Below is a small trained network, with its code and all its weights. Each question gives an input and a class and asks what happens when units are switched off, that is, made to give their printed mean instead of their output.

import numpy as np


def w(rows, s, z=0):
    codes = np.array(rows[::2]) - 128.0
    scale = np.full(codes.shape[1], s)
    scale[-1] = z or s
    return codes * scale


def f(y):
    return np.maximum(y, 0)


def log_softmax(a):
    a = a - a.max(-1, keepdims=True)
    return a - np.log(np.exp(a).sum(-1, keepdims=True))


def net(x, mask):
    res = np.array(x, float).reshape(1, 4) / 4 @ E
    y = f(res @ A[0][:, :-1].T + A[0][:, -1])
    res = res + np.where(mask, y, B[0][:, -1]) @ B[0][:, :-1]
    return log_softmax(res[-1] @ U[:, :-1].T + U[:, -1])


A, B = {}, {}
E = w([
[19,117,170],'x0',
[126,128,122],'x1',
[148,1,50],'x2',
[156,159,5],'x3',
],0.0096)
A[0] = w([
[85,206,57,106],'N0',
[76,60,171,107],'N1',
[156,132,182,115],'N2',
[125,145,152,71],'N3',
[199,168,143,164],'N4',
[131,209,191,236],'N5',
[153,182,98,61],'N6',
[154,247,125,191],'N7',
[114,166,187,95],'N8',
[62,204,109,139],'N9',
[188,108,128,133],'N10',
[133,213,114,202],'N11',
[83,195,60,112],'N12',
[83,49,127,170],'N13',
[214,93,118,155],'N14',
[108,243,174,254],'N15',
[120,153,155,83],'N16',
[218,38,131,162],'N17',
[173,22,89,205],'N18',
[182,204,102,53],'N19',
[74,153,144,171],'N20',
[156,86,38,60],'N21',
[192,194,15,95],'N22',
[165,83,176,125],'N23',
[150,110,41,52],'N24',
[208,188,156,161],'N25',
[144,161,94,118],'N26',
[212,48,58,134],'N27',
[93,170,178,190],'N28',
],0.012,0.0069)
B[0] = w([
[142,105,98,174],'N0',
[102,53,90,176],'N1',
[83,117,226,153],'N2',
[149,183,116,137],'N3',
[215,67,111,175],'N4',
[127,164,208,230],'N5',
[144,165,110,151],'N6',
[210,131,116,218],'N7',
[85,174,168,171],'N8',
[159,127,169,185],'N9',
[102,142,157,158],'N10',
[169,79,197,200],'N11',
[165,87,116,170],'N12',
[77,11,42,185],'N13',
[74,155,131,179],'N14',
[130,132,170,252],'N15',
[88,186,117,145],'N16',
[53,128,81,196],'N17',
[70,146,107,218],'N18',
[194,199,118,165],'N19',
[153,129,201,179],'N20',
[119,187,154,177],'N21',
[122,149,136,207],'N22',
[149,42,1,155],'N23',
[102,200,170,168],'N24',
[187,122,135,185],'N25',
[154,143,129,154],'N26',
[72,194,157,211],'N27',
[115,147,200,199],'N28',
],0.009,0.014)
U = w([
[181,67,214,253],'0',
[28,163,220,36],'1',
[44,85,92,253],'2',
[74,2,124,49],'3',
[231,114,141,26],'4',
],0.0094,0.0055)

Each question gives the input, the list of numbers given to net, and the class t.
The units are the neurons (one row each of A and B). Each row of codes is followed by its name. A weight is (code - 128) times the scale printed after its matrix; where a second scale follows, it is the last column's (A, B and U).
mask holds one flag per neuron, in row order. A switched-off neuron (its flag False) gives its mean, the last column of its row in B, instead of its output. The means were averaged over made-up inputs and are rounded, as every weight is.
A unit's drop is (log p(t) with every unit on - log p(t) with that unit switched off) / (log p(t) with every unit on - log p(t) with every unit switched off).
The circuit of an input: a set's keep is (log p(t) with only the set's units on - log p(t) with every unit switched off) / (log p(t) with every unit on - log p(t) with every unit switched off). Starting from the 12 units with the biggest drops (on a tie, the unit counted first), units are removed one at a time, each time the one whose removal leaves the highest keep (on an exact tie, the one counted first), for as long as the keep stays at least 0.8.
units of the circuit, in order: the units of the circuit, biggest drop first
k most important neurons: the k neurons with the biggest drops, biggest first
drop of u: that unit's drop, to one decimal
input [3,-7,5,-2], class 3: units of the circuit, in order	(N13)
input [-4,-2,-5,1], class 4: units of the circuit, in order	(N7, N19)
input [8,-4,1,-4], class 3: units of the circuit, in order	(N13, N1)
input [-1,3,-3,-3], class 0: units of the circuit, in order	(N27, N18)
input [-3,7,1,6], class 1: 3 most important neurons	(N27, N24, N21)
input [0,8,-8,3], class 4: 2 most important neurons	(N7, N19)
input [8,-6,8,-2], class 3: 2 most important neurons	(N13, N1)
input [0,-3,2,7], class 1: 2 most important neurons	(N24, N27)
input [-1,0,2,8], class 1: drop of N24	0.2
input [7,7,5,-3], class 3: drop of N13	0.1
input [-1,-3,-7,6], class 4: drop of N7	0.2
